Below are the code and all the weights of a small trained network. Each question names an input and a target symbol and asks about switching units off, where a switched-off unit gives its printed mean instead of its output.

import numpy as np


def w(rows, s, z=0):
    codes = np.array(rows[::2]) - 128.0
    scale = np.full(codes.shape[1], s)
    scale[-1] = z or s
    return codes * scale


def softmax(a):
    e = np.exp(a - a.max(-1, keepdims=True))
    return e / e.sum(-1, keepdims=True)


def log_softmax(a):
    a = a - a.max(-1, keepdims=True)
    return a - np.log(np.exp(a).sum(-1, keepdims=True))


def net(x, mask):
    ids = ['ΓΦθλμτψ'.index(c) for c in x.split()]
    T = len(ids)
    res = E[ids] + P[:T]
    u = 0
    for l in range(3):
        r = res
        for j in range(3):
            rows = slice(2 * j, 2 * j + 2)
            q, k, v = (r @ M[l][rows].T for M in (Q, K, V))
            z = softmax(np.where(np.tri(T) > 0, q @ k.T / 2**0.5, -1e9)) @ v
            o = O[l][rows]
            res = res + np.where(mask[u + j], z, o[:, -1]) @ o[:, :-1]
        u += 3
    return log_softmax(res[-1] @ U[:, :-1].T + U[:, -1])


Q, K, V, O = {}, {}, {}, {}
E = w([
[121,130,111],'Γ',
[135,116,129],'Φ',
[146,95,134],'θ',
[122,131,92],'λ',
[131,186,188],'μ',
[94,192,134],'τ',
[5,159,144],'ψ',
],0.025)
P = w([
[126,1,197],'0',
[93,46,163],'1',
[80,90,151],'2',
[70,143,116],'3',
[90,147,126],'4',
[120,160,135],'5',
],0.011)
Q[0] = w([
[110,153,167],'L0H0',
[75,116,128],'L0H0',
[155,177,130],'L0H1',
[135,66,2],'L0H1',
[80,151,86],'L0H2',
[188,181,129],'L0H2',
],0.019)
K[0] = w([
[85,242,153],'L0H0',
[42,174,173],'L0H0',
[246,129,100],'L0H1',
[70,223,37],'L0H1',
[39,201,88],'L0H2',
[117,98,202],'L0H2',
],0.012)
V[0] = w([
[152,112,247],'L0H0',
[104,55,132],'L0H0',
[149,194,52],'L0H1',
[110,134,134],'L0H1',
[105,159,174],'L0H2',
[96,148,161],'L0H2',
],0.012)
O[0] = w([
[8,38,195,170],'L0H0',
[96,27,1,192],'L0H0',
[224,76,169,1],'L0H1',
[119,98,84,147],'L0H1',
[90,195,43,183],'L0H2',
[174,201,54,199],'L0H2',
],0.0066,0.0061)
Q[1] = w([
[94,118,197],'L1H0',
[178,141,118],'L1H0',
[254,18,115],'L1H1',
[150,125,77],'L1H1',
[145,64,96],'L1H2',
[215,42,160],'L1H2',
],0.0085)
K[1] = w([
[95,130,110],'L1H0',
[130,120,140],'L1H0',
[116,6,148],'L1H1',
[141,102,133],'L1H1',
[165,100,130],'L1H2',
[115,113,88],'L1H2',
],0.016)
V[1] = w([
[156,97,238],'L1H0',
[102,255,146],'L1H0',
[151,194,87],'L1H1',
[87,83,57],'L1H1',
[154,127,84],'L1H2',
[137,129,100],'L1H2',
],0.0074)
O[1] = w([
[130,97,129,17],'L1H0',
[182,152,86,72],'L1H0',
[88,75,107,123],'L1H1',
[180,146,3,254],'L1H1',
[159,158,150,92],'L1H2',
[135,146,138,120],'L1H2',
],0.0078,0.0069)
Q[2] = w([
[107,81,181],'L2H0',
[104,84,126],'L2H0',
[114,215,61],'L2H1',
[94,103,11],'L2H1',
[164,12,45],'L2H2',
[158,131,37],'L2H2',
],0.011)
K[2] = w([
[126,82,147],'L2H0',
[169,126,145],'L2H0',
[128,170,102],'L2H1',
[117,250,155],'L2H1',
[140,187,129],'L2H2',
[152,147,143],'L2H2',
],0.02)
V[2] = w([
[138,91,226],'L2H0',
[142,124,97],'L2H0',
[132,132,244],'L2H1',
[92,90,134],'L2H1',
[163,87,159],'L2H2',
[81,167,148],'L2H2',
],0.011)
O[2] = w([
[180,183,100,3],'L2H0',
[151,99,118,142],'L2H0',
[143,135,222,17],'L2H1',
[164,46,106,148],'L2H1',
[163,60,151,76],'L2H2',
[37,255,247,147],'L2H2',
],0.0062,0.018)
U = w([
[204,175,98,96],'Γ',
[72,69,168,11],'Φ',
[31,60,177,155],'θ',
[204,93,106,182],'λ',
[69,77,254,105],'μ',
[126,185,141,195],'τ',
[77,132,118,108],'ψ',
],0.0078,0.013)

Each question gives the input, a string of symbols that net reads in full, and the target symbol t.
The units are the heads (2 rows each of Q, K, V and O). Each row of codes is followed by its name. A weight is (code - 128) times the scale printed after its matrix; where a second scale follows, it is the last column's (O and U).
mask holds one flag per head, layer by layer. A switched-off head (its flag False) gives its mean, the last column of its rows in O, instead of its output. The means were averaged over made-up inputs and are rounded, as every weight is.
A unit's drop is (log p(t) with every unit on - log p(t) with that unit switched off) / (log p(t) with every unit on - log p(t) with every unit switched off).
The circuit of an input: a set's keep is (log p(t) with only the set's units on - log p(t) with every unit switched off) / (log p(t) with every unit on - log p(t) with every unit switched off). Starting from all 9 units, units are removed one at a time, each time the one whose removal leaves the highest keep (on an exact tie, the one counted first), for as long as the keep stays at least 0.8.
circuit, biggest first: the units of the circuit, biggest drop first
most important unit: the unit with the biggest drop
heads that matter: for each layer, one digit per head in row order, 1 if its drop is at least 0.15 and else 0, layers parted by /
drop of u: that unit's drop, to one decimal
input λ λ μ, target μ: heads that matter : 101 / 110 / 000
input ψ τ θ Φ τ μ, target θ: circuit, biggest first : (L1H1; L2H0; L0H2; L0H1)
input λ θ λ λ θ, target λ: circuit, biggest first : (L2H2; L0H1; L0H0)
input θ θ λ λ Φ λ, target λ: heads that matter : 110 / 010 / 001
input λ λ τ λ θ, target τ: most important unit : L2H2
input λ λ μ Φ λ, target μ: heads that matter : 100 / 010 / 010
input μ λ θ, target μ: circuit, biggest first : (L2H1; L1H1)
input λ λ λ τ λ, target τ: circuit, biggest first : (L0H0; L2H2; L2H1)
input λ Φ Φ λ Γ, target λ: circuit, biggest first : (L0H1; L2H2; L0H0)
input τ τ Γ θ λ μ, target μ: heads that matter : 100 / 010 / 000
input λ λ μ λ θ, target μ: heads that matter : 100 / 010 / 010
input λ μ λ, target μ: drop of L0H0 : 0.2
input Φ λ θ λ θ, target λ: drop of L0H2 : 0.1
input τ λ τ Γ θ, target τ: drop of L0H1 : 0.1
